Here is a tiny trained network, its code and every weight. The questions are about switching its units off for an input and a class, where a switched-off unit gives its printed mean instead of its output.

import numpy as np


def w(rows, s, z=0):
    codes = np.array(rows[::2]) - 128.0
    scale = np.full(codes.shape[1], s)
    scale[-1] = z or s
    return codes * scale


def f(y):
    return np.maximum(y, 0)


def log_softmax(a):
    a = a - a.max(-1, keepdims=True)
    return a - np.log(np.exp(a).sum(-1, keepdims=True))


def net(x, mask):
    res = np.array(x, float).reshape(1, 7) / 4 @ E
    y = f(res @ A[0][:, :-1].T + A[0][:, -1])
    res = res + np.where(mask, y, B[0][:, -1]) @ B[0][:, :-1]
    return log_softmax(res[-1] @ U[:, :-1].T + U[:, -1])


A, B = {}, {}
E = w([
[108,110,34,19,153,143,82,79],'x0',
[102,173,183,53,35,234,116,80],'x1',
[234,135,123,89,51,65,74,164],'x2',
[130,127,125,130,128,128,130,130],'x3',
[254,91,116,115,155,225,195,115],'x4',
[129,127,127,127,128,126,123,129],'x5',
[164,248,98,146,140,70,182,49],'x6',
],0.0084)
A[0] = w([
[240,144,110,93,57,56,51,196,84],'neuron 1',
[99,114,69,47,151,126,128,75,64],'neuron 2',
[155,105,90,161,212,69,129,198,50],'neuron 3',
[209,163,138,106,83,64,92,111,43],'neuron 4',
[116,118,46,55,156,115,103,138,13],'neuron 5',
[120,54,120,134,157,167,76,219,162],'neuron 6',
[123,124,33,81,141,158,50,73,74],'neuron 7',
[140,222,117,100,111,127,155,112,44],'neuron 8',
[140,150,193,255,92,122,169,199,84],'neuron 9',
[148,115,72,193,189,64,153,203,135],'neuron 10',
[55,146,151,152,241,162,178,90,115],'neuron 11',
[128,64,138,114,91,135,93,211,29],'neuron 12',
[5,171,155,124,84,46,56,129,132],'neuron 13',
[137,239,122,108,159,70,205,70,2],'neuron 14',
[102,183,229,123,64,184,165,160,125],'neuron 15',
[220,99,109,119,136,196,198,113,132],'neuron 16',
[190,230,77,168,168,80,130,83,104],'neuron 17',
],0.0092,0.0051)
B[0] = w([
[56,150,89,176,190,234,73,119,232],'neuron 1',
[203,186,146,156,151,91,143,191,189],'neuron 2',
[166,156,114,83,36,207,162,174,185],'neuron 3',
[84,116,142,136,159,185,57,144,187],'neuron 4',
[210,145,177,194,178,142,166,161,174],'neuron 5',
[106,72,169,76,130,76,147,132,208],'neuron 6',
[202,182,176,147,139,90,177,139,202],'neuron 7',
[86,90,148,45,125,134,206,158,169],'neuron 8',
[177,162,132,131,219,73,144,104,215],'neuron 9',
[145,195,110,80,58,119,129,156,210],'neuron 10',
[48,151,119,147,128,189,2,173,213],'neuron 11',
[75,98,155,68,182,133,197,137,172],'neuron 12',
[146,73,71,184,87,85,163,98,254],'neuron 13',
[94,57,180,101,144,119,152,141,202],'neuron 14',
[191,192,122,91,114,99,141,164,209],'neuron 15',
[114,76,23,194,107,84,140,60,218],'neuron 16',
[109,44,196,71,134,137,153,104,219],'neuron 17',
],0.0088,0.011)
U = w([
[116,51,196,57,154,120,126,139,70],'0',
[201,178,164,167,207,87,119,159,66],'1',
[169,189,130,56,6,165,110,147,132],'2',
[77,143,123,166,175,181,53,146,79],'3',
[149,61,63,188,84,86,121,76,86],'4',
[142,123,141,112,122,114,97,126,254],'5',
[151,133,125,102,138,104,92,128,232],'6',
],0.011,0.0095)

Each question gives the input, the list of numbers given to net, and the class t.
The units are the neurons (one row each of A and B). Each row of codes is followed by its name. A weight is (code - 128) times the scale printed after its matrix; where a second scale follows, it is the last column's (A, B and U).
mask holds one flag per neuron, in row order. A switched-off neuron (its flag False) gives its mean, the last column of its row in B, instead of its output. The means were averaged over made-up inputs and are rounded, as every weight is.
A unit's drop is (log p(t) with every unit on - log p(t) with that unit switched off) / (log p(t) with every unit on - log p(t) with every unit switched off).
The circuit of an input: a set's keep is (log p(t) with only the set's units on - log p(t) with every unit switched off) / (log p(t) with every unit on - log p(t) with every unit switched off). Starting from the 12 units with the biggest drops (on a tie, the unit counted first), units are removed one at a time, each time the one whose removal leaves the highest keep (on an exact tie, the one counted first), for as long as the keep stays at least 0.8.
circuit, biggest first: the units of the circuit, biggest drop first
most important unit: the unit with the biggest drop
k most important neurons: the k neurons with the biggest drops, biggest first
drop of u: that unit's drop, to one decimal
input [-5,0,-2,0,6,4,-1], class 4: most important neuron : [neuron 16]
input [0,-8,0,-2,8,4,-3], class 2: 2 most important neurons : [neuron 3; neuron 10]
input [4,6,-4,4,-4,-4,1], class 2: 3 most important neurons : [neuron 9; neuron 16; neuron 1]
input [8,-7,7,3,-5,-4,3], class 1: 4 most important neurons : [neuron 5; neuron 7; neuron 2; neuron 11]
input [8,3,-3,3,3,-7,8], class 0: 2 most important neurons : [neuron 14; neuron 17]
input [4,-1,6,-1,8,4,6], class 4: 2 most important neurons : [neuron 16; neuron 11]
input [-6,-2,7,-2,-8,-2,3], class 4: 3 most important neurons : [neuron 13; neuron 11; neuron 2]
input [-7,6,4,1,6,-1,-3], class 1: 3 most important neurons : [neuron 9; neuron 15; neuron 13]
input [6,2,-1,6,3,1,7], class 0: circuit, biggest first : [neuron 17; neuron 14]
input [7,7,8,3,8,-3,-7], class 3: 2 most important neurons : [neuron 1; neuron 13]
input [-8,7,-5,-3,-6,-5,-6], class 1: 2 most important neurons : [neuron 9; neuron 15]
input [-8,2,-6,-6,5,5,-7], class 1: 3 most important neurons : [neuron 9; neuron 15; neuron 17]
input [-1,2,6,4,4,-5,2], class 3: circuit, biggest first : [neuron 1; neuron 4]
input [7,-7,0,-3,4,3,-1], class 1: most important unit : neuron 5
input [-2,-8,-1,-5,1,8,-7], class 2: 4 most important neurons : [neuron 3; neuron 10; neuron 17; neuron 14]
input [-2,7,0,7,0,7,7], class 0: circuit, biggest first : [neuron 14; neuron 8]
input [8,0,-6,7,-8,0,-4], class 1: circuit, biggest first : [neuron 2; neuron 7]
input [-1,1,5,6,-2,0,-6], class 0: drop of neuron 12 : 1.0
input [8,-3,-7,4,-4,4,-3], class 1: drop of neuron 12 : 0.0
input [0,-6,7,6,8,-1,-4], class 4: circuit, biggest first : [neuron 16]
input [0,-8,-5,1,0,-7,1], class 2: drop of neuron 10 : 0.2
